Here is a tiny trained network, its code and every weight. The questions are about switching its units off for an input and a target symbol, where a switched-off unit gives its printed mean instead of its output.

import numpy as np


def w(rows, s, z=0):
    codes = np.array(rows[::2]) - 128.0
    scale = np.full(codes.shape[1], s)
    scale[-1] = z or s
    return codes * scale


def f(y):
    return y / 2 * (1 + np.tanh(0.7978845608 * (y + 0.044715 * y**3)))


def softmax(a):
    e = np.exp(a - a.max(-1, keepdims=True))
    return e / e.sum(-1, keepdims=True)


def log_softmax(a):
    a = a - a.max(-1, keepdims=True)
    return a - np.log(np.exp(a).sum(-1, keepdims=True))


def net(x, mask):
    ids = ['Σαβγεηθμπτφω'.index(c) for c in x.split()]
    T = len(ids)
    res = E[ids] + P[:T]
    u = 0
    for l in range(2):
        q, k, v = (res @ M[l].T for M in (Q, K, V))
        z = softmax(np.where(np.tri(T) > 0, q @ k.T / 3**0.5, -1e9)) @ v
        res = res + np.where(mask[u], z, O[l][:, -1]) @ O[l][:, :-1]
        u += 1
        y = f(res @ A[l][:, :-1].T + A[l][:, -1])
        res = res + np.where(mask[u : u + 4], y, B[l][:, -1]) @ B[l][:, :-1]
        u += 4
    return log_softmax(res[-1] @ U[:, :-1].T + U[:, -1])


Q, K, V, O, A, B = {}, {}, {}, {}, {}, {}
E = w([
[161,103,103],'Σ',
[204,98,161],'α',
[113,61,155],'β',
[140,174,105],'γ',
[160,150,150],'ε',
[68,105,141],'η',
[61,136,215],'θ',
[101,161,90],'μ',
[88,149,167],'π',
[167,5,27],'τ',
[146,124,220],'φ',
[63,145,110],'ω',
],0.018)
P = w([
[186,3,95],'0',
[192,3,93],'1',
[186,19,108],'2',
[181,44,121],'3',
[180,67,129],'4',
[179,79,138],'5',
[180,97,142],'6',
],0.005)
Q[0] = w([
[65,197,31],'0.h1',
[45,166,28],'0.h1',
[92,1,236],'0.h1',
],0.008)
K[0] = w([
[123,207,78],'0.h1',
[79,168,58],'0.h1',
[116,2,85],'0.h1',
],0.0083)
V[0] = w([
[64,146,199],'0.h1',
[80,47,59],'0.h1',
[3,83,128],'0.h1',
],0.0048)
O[0] = w([
[203,19,50,53],'0.h1',
[123,254,212,252],'0.h1',
[211,151,116,144],'0.h1',
],0.0045,0.0029)
A[0] = w([
[174,90,80,100],'0.n1',
[124,127,8,161],'0.n2',
[78,46,42,110],'0.n3',
[119,233,67,3],'0.n4',
],0.014,0.0052)
B[0] = w([
[178,97,97,201],'0.n1',
[123,249,134,250],'0.n2',
[78,86,58,245],'0.n3',
[110,28,170,127],'0.n4',
],0.02,0.0026)
Q[1] = w([
[211,125,138],'1.h1',
[88,164,178],'1.h1',
[100,1,127],'1.h1',
],0.0076)
K[1] = w([
[87,1,152],'1.h1',
[201,126,59],'1.h1',
[244,192,211],'1.h1',
],0.0058)
V[1] = w([
[83,97,172],'1.h1',
[2,133,134],'1.h1',
[107,167,208],'1.h1',
],0.0067)
O[1] = w([
[115,122,227,73],'1.h1',
[61,115,106,142],'1.h1',
[126,174,254,4],'1.h1',
],0.0071,0.0039)
A[1] = w([
[9,154,130,121],'1.n1',
[79,97,194,3],'1.n2',
[169,174,170,148],'1.n3',
[74,204,99,71],'1.n4',
],0.015,0.0035)
B[1] = w([
[110,149,17,229],'1.n1',
[45,176,181,159],'1.n2',
[134,52,237,169],'1.n3',
[171,123,249,254],'1.n4',
],0.013,0.0067)
U = w([
[176,120,67,206],'Σ',
[190,42,126,10],'α',
[63,4,125,137],'β',
[154,153,172,131],'γ',
[151,83,139,178],'ε',
[32,79,85,96],'η',
[19,156,155,61],'θ',
[126,223,149,64],'μ',
[66,123,137,255],'π',
[118,110,111,52],'τ',
[75,80,181,80],'φ',
[96,184,97,167],'ω',
],0.013,0.0082)

Each question gives the input, a string of symbols that net reads in full, and the target symbol t.
The units are the heads (3 rows each of Q, K, V and O) and the neurons (one row each of A and B). Each row of codes is followed by its name. A weight is (code - 128) times the scale printed after its matrix; where a second scale follows, it is the last column's (O, A, B and U).
mask holds one flag per unit, layer by layer, with each layer's heads first. A switched-off unit (its flag False) gives its mean, the last column of its rows in O or B, instead of its output. The means were averaged over made-up inputs and are rounded, as every weight is.
A unit's drop is (log p(t) with every unit on - log p(t) with that unit switched off) / (log p(t) with every unit on - log p(t) with every unit switched off).
unit that matters most: the unit with the biggest drop
top k neurons: the k neurons with the biggest drops, biggest first
k most important neurons of layer l: the k neurons of layer l with the biggest drops, biggest first
drop of u: that unit's drop, to one decimal
input ε β α α, target α: unit that matters most -> 0.n3
input θ γ Σ τ φ η, target Σ: 2 most important neurons of layer 1 -> (1.n2 1.n3)
input β β μ θ τ η γ, target Σ: top 2 neurons -> (0.n3 0.n1)
input π μ α τ η η μ, target Σ: 3 most important neurons of layer 0 -> (0.n3 0.n4 0.n1)
input η ω γ π μ γ θ, target θ: 2 most important neurons of layer 0 -> (0.n1 0.n3)
input ω η γ, target γ: top 4 neurons -> (0.n2 0.n3 1.n4 1.n1)
input θ μ β γ γ, target γ: 2 most important neurons of layer 1 -> (1.n1 1.n3)
input φ β η φ ε θ, target θ: 3 most important neurons of layer 0 -> (0.n1 0.n3 0.n2)
input γ τ γ ε, target Σ: 2 most important neurons of layer 1 -> (1.n4 1.n3)
input θ γ γ ω φ, target φ: 2 most important neurons of layer 1 -> (1.n3 1.n2)
input γ β π ε π μ, target μ: top 4 neurons -> (0.n2 1.n4 1.n1 0.n1)
input β φ Σ τ ω, target Σ: 3 most important neurons of layer 1 -> (1.n1 1.n2 1.n3)
input γ γ η η η, target η: top 4 neurons -> (0.n2 1.n4 0.n1 1.n1)
input γ μ μ φ, target φ: most important neuron of layer 1 -> (1.n3)
input γ β γ ω τ θ, target Σ: 2 most important neurons of layer 0 -> (0.n3 0.n1)
input θ τ ε Σ β φ, target Σ: 3 most important neurons of layer 0 -> (0.n3 0.n1 0.n4)
input γ π ω Σ β η, target η: drop of 0.h1 -> 0.1
input η η γ μ, target μ: drop of 1.n1 -> 0.1
input θ β β ω, target ω: drop of 0.n1 -> 0.2
input β Σ τ γ γ ω, target Σ: top neuron -> (1.n1)
input Σ π μ τ μ φ, target Σ: top 3 neurons -> (0.n3 0.n1 1.n4)
